Here is a tiny trained network, its code and every weight. The questions are about switching its units off for an input and a target symbol, where a switched-off unit gives its printed mean instead of its output.

import numpy as np


def w(rows, s, z=0):
    codes = np.array(rows[::2]) - 128.0
    scale = np.full(codes.shape[1], s)
    scale[-1] = z or s
    return codes * scale


def norm(h):
    return h / np.sqrt((h * h).mean(-1, keepdims=True) + 1e-5)


def f(y):
    return y / 2 * (1 + np.tanh(0.7978845608 * (y + 0.044715 * y**3)))


def softmax(a):
    e = np.exp(a - a.max(-1, keepdims=True))
    return e / e.sum(-1, keepdims=True)


def log_softmax(a):
    a = a - a.max(-1, keepdims=True)
    return a - np.log(np.exp(a).sum(-1, keepdims=True))


def net(x, mask):
    ids = ['βγδζσω'.index(c) for c in x.split()]
    T = len(ids)
    res = E[ids] + P[:T]
    r = norm(res)
    for j in range(2):
        rows = slice(2 * j, 2 * j + 2)
        q, k, v = (r @ M[0][rows].T for M in (Q, K, V))
        z = softmax(np.where(np.tri(T) > 0, q @ k.T / 2**0.5, -1e9)) @ v
        o = O[0][rows]
        res = res + np.where(mask[j], z, o[:, -1]) @ o[:, :-1]
    y = f(norm(res) @ A[0][:, :-1].T + A[0][:, -1])
    res = res + np.where(mask[2:26], y, B[0][:, -1]) @ B[0][:, :-1]
    return log_softmax(norm(res)[-1] @ U[:, :-1].T + U[:, -1])


Q, K, V, O, A, B = {}, {}, {}, {}, {}, {}
E = w([
[78,110,164],'β',
[67,126,152],'γ',
[73,121,172],'δ',
[106,87,105],'ζ',
[3,182,159],'σ',
[186,149,161],'ω',
],0.0035)
P = w([
[118,5,219],'0',
[106,75,222],'1',
[128,139,173],'2',
[175,118,101],'3',
[82,111,114],'4',
[130,82,133],'5',
],0.0016)
Q[0] = w([
[71,100,210],'H0',
[8,77,152],'H0',
[3,52,160],'H1',
[44,69,42],'H1',
],0.0043)
K[0] = w([
[152,144,68],'H0',
[146,180,55],'H0',
[253,128,25],'H1',
[249,176,148],'H1',
],0.0045)
V[0] = w([
[88,253,122],'H0',
[47,147,147],'H0',
[144,173,209],'H1',
[203,177,122],'H1',
],0.0051)
O[0] = w([
[47,4,196,50],'H0',
[125,56,54,220],'H0',
[230,49,233,174],'H1',
[127,197,245,4],'H1',
],0.0043,0.0034)
A[0] = w([
[79,208,103,155],'N0',
[225,112,137,104],'N1',
[155,107,215,101],'N2',
[97,126,95,62],'N3',
[227,133,66,169],'N4',
[113,100,79,99],'N5',
[64,118,255,159],'N6',
[132,136,149,179],'N7',
[71,31,139,140],'N8',
[104,133,116,72],'N9',
[69,145,187,136],'N10',
[83,160,136,72],'N11',
[228,195,150,143],'N12',
[209,140,90,191],'N13',
[96,164,119,141],'N14',
[126,118,115,92],'N15',
[160,124,105,157],'N16',
[106,146,107,128],'N17',
[177,87,42,170],'N18',
[139,186,176,251],'N19',
[145,171,74,114],'N20',
[115,176,74,148],'N21',
[244,111,162,187],'N22',
[108,146,209,211],'N23',
],0.0047,0.0031)
B[0] = w([
[154,109,191,119],'N0',
[121,81,180,143],'N1',
[87,149,110,118],'N2',
[120,119,85,117],'N3',
[145,158,208,206],'N4',
[163,172,78,158],'N5',
[150,160,212,133],'N6',
[127,142,172,140],'N7',
[146,189,140,208],'N8',
[149,93,79,109],'N9',
[180,101,191,112],'N10',
[148,50,113,96],'N11',
[15,128,160,130],'N12',
[130,167,253,192],'N13',
[118,114,151,120],'N14',
[130,128,116,123],'N15',
[180,160,192,160],'N16',
[93,125,153,128],'N17',
[144,198,190,252],'N18',
[102,222,247,143],'N19',
[114,165,143,131],'N20',
[93,139,187,142],'N21',
[102,109,238,184],'N22',
[109,193,231,135],'N23',
],0.0023,0.0035)
U = w([
[179,97,123,60],'β',
[178,108,111,3],'γ',
[142,55,122,42],'δ',
[145,255,66,221],'ζ',
[81,80,94,214],'σ',
[129,169,233,188],'ω',
],0.0074,0.0016)

Each question gives the input, a string of symbols that net reads in full, and the target symbol t.
The units are the heads (2 rows each of Q, K, V and O) and the neurons (one row each of A and B). Each row of codes is followed by its name. A weight is (code - 128) times the scale printed after its matrix; where a second scale follows, it is the last column's (O, A, B and U).
mask holds one flag per unit, heads first, then neurons. A switched-off unit (its flag False) gives its mean, the last column of its rows in O or B, instead of its output. The means were averaged over made-up inputs and are rounded, as every weight is.
A unit's drop is (log p(t) with every unit on - log p(t) with that unit switched off) / (log p(t) with every unit on - log p(t) with every unit switched off).
The circuit of an input: a set's keep is (log p(t) with only the set's units on - log p(t) with every unit switched off) / (log p(t) with every unit on - log p(t) with every unit switched off). Starting from the 12 units with the biggest drops (on a tie, the unit counted first), units are removed one at a time, each time the one whose removal leaves the highest keep (on an exact tie, the one counted first), for as long as the keep stays at least 0.8.
units of the circuit, in order: the units of the circuit, biggest drop first
which heads matter: for each layer, one digit per head in row order, 1 if its drop is at least 0.15 and else 0, layers parted by /
drop of u: that unit's drop, to one decimal
input β δ ζ ζ ζ, target ζ: units of the circuit, in order : [H0]
input γ ζ ω γ, target ω: which heads matter : 01
input ζ σ δ, target σ: units of the circuit, in order : [H0, H1]
input ζ δ β, target ζ: units of the circuit, in order : [H1, H0]
input ζ ζ γ, target ζ: which heads matter : 11
input δ ζ β, target ζ: which heads matter : 11
input ζ γ β ζ, target ζ: units of the circuit, in order : [H1, H0]
input δ γ δ ζ δ, target ζ: which heads matter : 00
input ζ σ σ, target σ: which heads matter : 10
input ω δ γ ζ β δ, target ζ: drop of H1 : 0.1
input ζ γ δ σ, target σ: drop of N22 : -0.1
input β β δ ζ ζ γ, target ζ: drop of H1 : -0.1
input γ γ γ, target σ: drop of N12 : -0.1
input γ ω γ ω ζ, target ω: units of the circuit, in order : [H1]
